Small tables with named rows and columns. After each table, cells are looked up by row and column.

zuti =
	rokot	fon	lik	dorek	zari
bafov	-0.680	-14.089	-30.500	62.531	-7.655
lugad	1.958	22.391	-41.841	0.275	47.439
ropu	-21.616	-30.233	15.350	-81.771	-44.499

zari of ropu is -44.499
lik of bafov is -30.500
zari of bafov is -7.655
dorek of ropu is -81.771
fon of ropu is -30.233
rokot of bafov is -0.680
fon of lugad is 22.391
dorek of lugad is 0.275
lik of ropu is 15.350
rokot of lugad is 1.958
dorek of bafov is 62.531
rokot of ropu is -21.616
zari of lugad is 47.439
lik of lugad is -41.841
fon of bafov is -14.089

gonamir
          dem  betu   vip   ful  fetu  perek  tene
zet      -0.3  -0.4  -0.4  -0.1  -0.2   -0.4   0.0
minefom  -0.2  -0.1  -0.2  -0.3  -0.3   -0.2  -0.3
sira     -0.6   0.4   0.5  -0.5  -0.9   -0.4  -0.9
bipe      0.0  -0.3  -0.5  -0.2   0.0   -0.1   0.0
zepod    -0.2   0.1   0.1  -0.4  -0.4   -0.1  -0.5

minefom, vip -> -0.2
minefom, tene -> -0.3
sira, dem -> -0.6
zepod, perek -> -0.1
minefom, perek -> -0.2
zet, perek -> -0.4
Row with the largest fetu: bipe

mepape =
,fazozov,felisov
tunugon,6.05,3.21
nabeba,6.85,2.73
tetetis,-5.17,1.25
fusadun,-3.39,2.29

felisov of tunugon: 3.21
fazozov of tunugon: 6.05
felisov of nabeba: 2.73
felisov of tetetis: 1.25
fazozov of fusadun: -3.39
fazozov of nabeba: 6.85
fazozov of tetetis: -5.17
felisov of fusadun: 2.29

Table fararu
|  | madesil | vite | genedu | madugab | zonovo | zelolon | vuki |
|---|---|---|---|---|---|---|---|
| dosak | 0.28 | 0.64 | 0.35 | 0.14 | 0.63 | 0.57 | 0.59 |
| benu | 0.82 | 0.34 | 0.66 | 0.41 | 0.51 | 0.40 | 0.27 |
| korame | 0.63 | 0.32 | 0.28 | 0.61 | 0.11 | 0.34 | 0.46 |
| mumizi | 0.58 | 0.59 | 0.20 | 0.71 | 0.25 | 0.54 | 0.64 |
| zaba | 0.67 | 0.22 | 0.73 | 0.62 | 0.37 | 0.29 | 0.23 |
| zibodob | 0.21 | 0.64 | 0.52 | 0.31 | 0.74 | 0.51 | 0.51 |

zibodob, vuki: 0.51
zibodob, madesil: 0.21
korame, genedu: 0.28
mumizi, zelolon: 0.54
korame, vite: 0.32
benu, vuki: 0.27
korame, zelolon: 0.34
korame, vuki: 0.46
benu, vite: 0.34
zibodob, madugab: 0.31
zaba, vuki: 0.23
mumizi, vite: 0.59
zaba, madesil: 0.67
mumizi, zonovo: 0.25
dosak, zonovo: 0.63
dosak, madugab: 0.14
Which row has the largest zonovo? zibodob

rof
        kud  rup  fup  seb  tamedo  gamor  botoman  kup
dez     230  217   82   26     228    248      118   27
veguk   238   71   44  135     229    176      212   41
kazeko  236  165   61   78     227    231      176   49
bopu    214   92   25  140     221    191      217   55
sevoga   54  235  226  102      32     52       56  219
nuvese   43  192  226  117      32     42       38  236
pab      85  247  251   85      35    176       37  235
donav   229  234  112   31     230    245       76   49
feki     49   32   29  241     184     46      209   92
vuku     75   14   26  219     218     41      201   46
ruv     231  223   55   62     234    231      109   44
gog      46  217  234  121      67     66       30  232
kege     56   36   46  218      81     39      212  177

What is the kup of sevoga in rof? 219
What is the gamor of nuvese in rof? 42
What is the tamedo of veguk in rof? 229
What is the tamedo of sevoga in rof? 32
What is the botoman of nuvese in rof? 38
What is the botoman of ruv in rof? 109
What is the kud of pab in rof? 85
What is the kup of ruv in rof? 44

nemu:
,zed,kif,tase
gobef,0.389,0.765,0.253
beme,0.720,0.456,0.250
mik,0.241,0.257,0.687
silufog,0.226,0.710,0.474
pifat,0.367,0.692,0.306
ren,0.698,0.310,0.282
kuf,0.352,0.707,0.201
povo,0.286,0.275,0.728
pega,0.751,0.664,0.308

mik, tase -> 0.687
pifat, zed -> 0.367
kuf, tase -> 0.201
povo, tase -> 0.728
mik, zed -> 0.241
ren, zed -> 0.698
beme, tase -> 0.250
kuf, zed -> 0.352
pifat, tase -> 0.306
silufog, tase -> 0.474
ren, tase -> 0.282
pega, zed -> 0.751
beme, kif -> 0.456
povo, kif -> 0.275
mik, kif -> 0.257
pifat, kif -> 0.692
beme, zed -> 0.720
Which row has the largest zed? pega

depev
cols = buvo, labapaz, girimu, gunezet, ragube, tib, rutife, nad, fufez
mem: [42766, -46546, -54125, -9558, 39959, 27817, 37857, -44440, -19020]
funi: [-43255, 56490, 64537, -15771, -65415, -72282, -45352, 33586, 1531]
gev: [-38702, -46484, -65713, 65438, 25173, -16824, 39694, -36673, -61744]
kam: [39821, -50162, -39478, 34848, 32818, 44873, 44224, -62373, -1097]
kuvu: [53493, 23030, -86308, -75440, 56369, 46697, -30347, -33651, 12293]
ruf: [51523, -55751, -47317, 33345, 34977, 37046, 35399, -82328, -21209]
zin: [45202, -27994, -45822, -18393, 39547, 42817, 12644, -47224, 16792]

funi, gunezet -> -15771
kam, girimu -> -39478
ruf, gunezet -> 33345
zin, labapaz -> -27994
kuvu, rutife -> -30347
mem, labapaz -> -46546
zin, buvo -> 45202
ruf, tib -> 37046
kuvu, ragube -> 56369
kuvu, nad -> -33651
funi, labapaz -> 56490
zin, ragube -> 39547
kam, ragube -> 32818

